Below is a small trained network, with its code and all its weights. Each question gives an input and a target symbol and asks what happens when units are switched off, that is, made to give their printed mean instead of their output.

import numpy as np


def w(rows, s, z=0):
    codes = np.array(rows[::2]) - 128.0
    scale = np.full(codes.shape[1], s)
    scale[-1] = z or s
    return codes * scale


def norm(h):
    return h / np.sqrt((h * h).mean(-1, keepdims=True) + 1e-5)


def f(y):
    return y / 2 * (1 + np.tanh(0.7978845608 * (y + 0.044715 * y**3)))


def softmax(a):
    e = np.exp(a - a.max(-1, keepdims=True))
    return e / e.sum(-1, keepdims=True)


def log_softmax(a):
    a = a - a.max(-1, keepdims=True)
    return a - np.log(np.exp(a).sum(-1, keepdims=True))


def net(x, mask):
    ids = ['ΠΣαδζημτψ'.index(c) for c in x.split()]
    T = len(ids)
    res = E[ids] + P[:T]
    u = 0
    for l in range(3):
        r = norm(res)
        for j in range(2):
            rows = slice(3 * j, 3 * j + 3)
            q, k, v = (r @ M[l][rows].T for M in (Q, K, V))
            z = softmax(np.where(np.tri(T) > 0, q @ k.T / 3**0.5, -1e9)) @ v
            o = O[l][rows]
            res = res + np.where(mask[u + j], z, o[:, -1]) @ o[:, :-1]
        u += 2
        y = f(norm(res) @ A[l][:, :-1].T + A[l][:, -1])
        res = res + np.where(mask[u : u + 4], y, B[l][:, -1]) @ B[l][:, :-1]
        u += 4
    return log_softmax(norm(res)[-1] @ U[:, :-1].T + U[:, -1])


Q, K, V, O, A, B = {}, {}, {}, {}, {}, {}
E = w([
[157,102,146],'Π',
[75,170,62],'Σ',
[77,179,157],'α',
[164,113,190],'δ',
[106,147,121],'ζ',
[118,6,129],'η',
[163,95,153],'μ',
[177,96,82],'τ',
[151,118,147],'ψ',
],0.021)
P = w([
[71,2,67],'0',
[223,14,154],'1',
[235,104,115],'2',
[244,148,111],'3',
[247,180,99],'4',
[234,201,98],'5',
[209,219,97],'6',
],0.005)
Q[0] = w([
[108,168,153],'0.h1',
[129,150,32],'0.h1',
[99,45,101],'0.h1',
[77,24,8],'0.h2',
[97,10,94],'0.h2',
[76,178,121],'0.h2',
],0.012)
K[0] = w([
[71,127,174],'0.h1',
[252,31,145],'0.h1',
[232,94,92],'0.h1',
[81,79,19],'0.h2',
[167,71,109],'0.h2',
[71,193,90],'0.h2',
],0.012)
V[0] = w([
[249,2,123],'0.h1',
[69,99,194],'0.h1',
[150,80,52],'0.h1',
[247,26,17],'0.h2',
[99,67,190],'0.h2',
[227,170,112],'0.h2',
],0.0072)
O[0] = w([
[1,58,137,255],'0.h1',
[166,69,170,122],'0.h1',
[61,157,49,156],'0.h1',
[72,221,212,225],'0.h2',
[126,94,143,159],'0.h2',
[144,122,246,178],'0.h2',
],0.0081,0.0071)
A[0] = w([
[154,215,122,117],'0.n1',
[67,207,56,170],'0.n2',
[136,158,166,126],'0.n3',
[254,79,69,1],'0.n4',
],0.0092,0.0066)
B[0] = w([
[207,64,47,132],'0.n1',
[233,151,218,251],'0.n2',
[141,48,206,194],'0.n3',
[255,41,108,126],'0.n4',
],0.0067,0.002)
Q[1] = w([
[150,85,246],'1.h1',
[152,124,131],'1.h1',
[140,255,163],'1.h1',
[180,122,10],'1.h2',
[188,178,124],'1.h2',
[80,107,114],'1.h2',
],0.0093)
K[1] = w([
[237,38,185],'1.h1',
[85,2,111],'1.h1',
[85,115,218],'1.h1',
[36,212,128],'1.h2',
[149,160,81],'1.h2',
[84,164,176],'1.h2',
],0.0079)
V[1] = w([
[153,49,243],'1.h1',
[5,129,78],'1.h1',
[124,167,164],'1.h1',
[135,108,123],'1.h2',
[116,164,60],'1.h2',
[34,179,1],'1.h2',
],0.0065)
O[1] = w([
[141,165,2,255],'1.h1',
[113,78,141,141],'1.h1',
[116,115,99,147],'1.h1',
[126,144,110,129],'1.h2',
[160,25,173,62],'1.h2',
[132,54,216,45],'1.h2',
],0.0063,0.0062)
A[1] = w([
[69,87,151,195],'1.n1',
[249,201,163,43],'1.n2',
[105,122,25,254],'1.n3',
[82,168,104,174],'1.n4',
],0.013,0.0034)
B[1] = w([
[190,118,195,253],'1.n1',
[56,82,173,244],'1.n2',
[102,2,200,194],'1.n3',
[203,111,214,215],'1.n4',
],0.0086,0.0061)
Q[2] = w([
[215,105,198],'2.h1',
[246,149,153],'2.h1',
[114,23,183],'2.h1',
[40,189,27],'2.h2',
[145,244,220],'2.h2',
[255,173,158],'2.h2',
],0.0087)
K[2] = w([
[213,100,78],'2.h1',
[163,115,109],'2.h1',
[156,81,39],'2.h1',
[124,236,72],'2.h2',
[194,2,77],'2.h2',
[191,55,102],'2.h2',
],0.013)
V[2] = w([
[6,90,131],'2.h1',
[185,179,139],'2.h1',
[1,147,162],'2.h1',
[40,89,128],'2.h2',
[89,164,207],'2.h2',
[191,75,141],'2.h2',
],0.0093)
O[2] = w([
[138,18,233,211],'2.h1',
[65,163,105,71],'2.h1',
[241,97,236,201],'2.h1',
[2,168,101,228],'2.h2',
[68,97,116,255],'2.h2',
[154,193,92,207],'2.h2',
],0.0073,0.0053)
A[2] = w([
[57,118,143,186],'2.n1',
[130,144,213,42],'2.n2',
[158,229,58,64],'2.n3',
[84,252,130,5],'2.n4',
],0.015,0.0027)
B[2] = w([
[145,67,179,186],'2.n1',
[171,178,37,255],'2.n2',
[254,61,99,151],'2.n3',
[2,175,91,148],'2.n4',
],0.0088,0.0098)
U = w([
[126,47,189,203],'Π',
[46,217,114,82],'Σ',
[157,71,9,86],'α',
[227,175,155,178],'δ',
[97,108,89,2],'ζ',
[65,123,99,28],'η',
[86,137,68,75],'μ',
[145,147,69,30],'τ',
[99,253,139,138],'ψ',
],0.013,0.0058)

Each question gives the input, a string of symbols that net reads in full, and the target symbol t.
The units are the heads (3 rows each of Q, K, V and O) and the neurons (one row each of A and B). Each row of codes is followed by its name. A weight is (code - 128) times the scale printed after its matrix; where a second scale follows, it is the last column's (O, A, B and U).
mask holds one flag per unit, layer by layer, with each layer's heads first. A switched-off unit (its flag False) gives its mean, the last column of its rows in O or B, instead of its output. The means were averaged over made-up inputs and are rounded, as every weight is.
A unit's drop is (log p(t) with every unit on - log p(t) with that unit switched off) / (log p(t) with every unit on - log p(t) with every unit switched off).
The circuit of an input: a set's keep is (log p(t) with only the set's units on - log p(t) with every unit switched off) / (log p(t) with every unit on - log p(t) with every unit switched off). Starting from the 12 units with the biggest drops (on a tie, the unit counted first), units are removed one at a time, each time the one whose removal leaves the highest keep (on an exact tie, the one counted first), for as long as the keep stays at least 0.8.
circuit, biggest first: the units of the circuit, biggest drop first
most important unit: the unit with the biggest drop
top k neurons: the k neurons with the biggest drops, biggest first
top k neurons in layer l: the k neurons of layer l with the biggest drops, biggest first
heads that matter: for each layer, one digit per head in row order, 1 if its drop is at least 0.15 and else 0, layers parted by /
drop of u: that unit's drop, to one decimal
input ψ δ τ δ, target δ: circuit, biggest first	[0.h1, 1.n2, 1.n3, 2.n2]
input τ δ τ, target δ: circuit, biggest first	[0.h2, 2.n2]
input δ δ δ ζ, target Π: heads that matter	10 / 00 / 00
input δ ψ δ, target δ: top neuron	[0.n2]
input Σ δ δ ζ δ ζ, target δ: top 2 neurons	[1.n2, 1.n3]
input δ ζ τ η ψ ψ τ, target δ: top 2 neurons	[0.n2, 1.n2]
input α τ η Π, target Σ: circuit, biggest first	[0.h2, 2.h1, 0.h1]
input τ Σ δ ζ δ ψ Σ, target δ: top 4 neurons	[1.n2, 0.n2, 1.n3, 1.n4]
input δ Σ δ δ δ Σ δ, target Σ: top 3 neurons	[2.n4, 1.n2, 1.n3]
input τ δ τ τ μ τ, target Σ: top 2 neurons	[0.n2, 1.n2]
input δ τ δ ζ, target Π: heads that matter	11 / 00 / 00
input τ Π τ δ Π τ, target ψ: top 4 neurons	[0.n2, 1.n2, 1.n3, 1.n1]
input μ η δ α δ δ Π, target Σ: heads that matter	10 / 00 / 10
input μ τ δ δ δ ψ δ, target Σ: top 2 neurons	[1.n3, 1.n2]
input τ τ δ τ Σ, target Π: circuit, biggest first	[1.n3]
input τ η δ τ τ τ τ, target Σ: heads that matter	11 / 00 / 00
input τ τ δ τ Σ ζ, target δ: top 2 neurons in layer 2	[2.n2, 2.n4]
input τ δ μ τ δ δ, target ψ: top 3 neurons in layer 1	[1.n2, 1.n3, 1.n4]
input δ Π ψ τ, target Π: drop of 1.n3	2.4
input Π τ τ δ α, target α: drop of 0.h2	1.0
input μ τ Σ, target Π: drop of 0.h1	0.3
input μ Σ ψ μ ψ ψ, target ψ: drop of 1.h2	0.4
input δ δ α Σ δ, target α: most important unit	0.h1
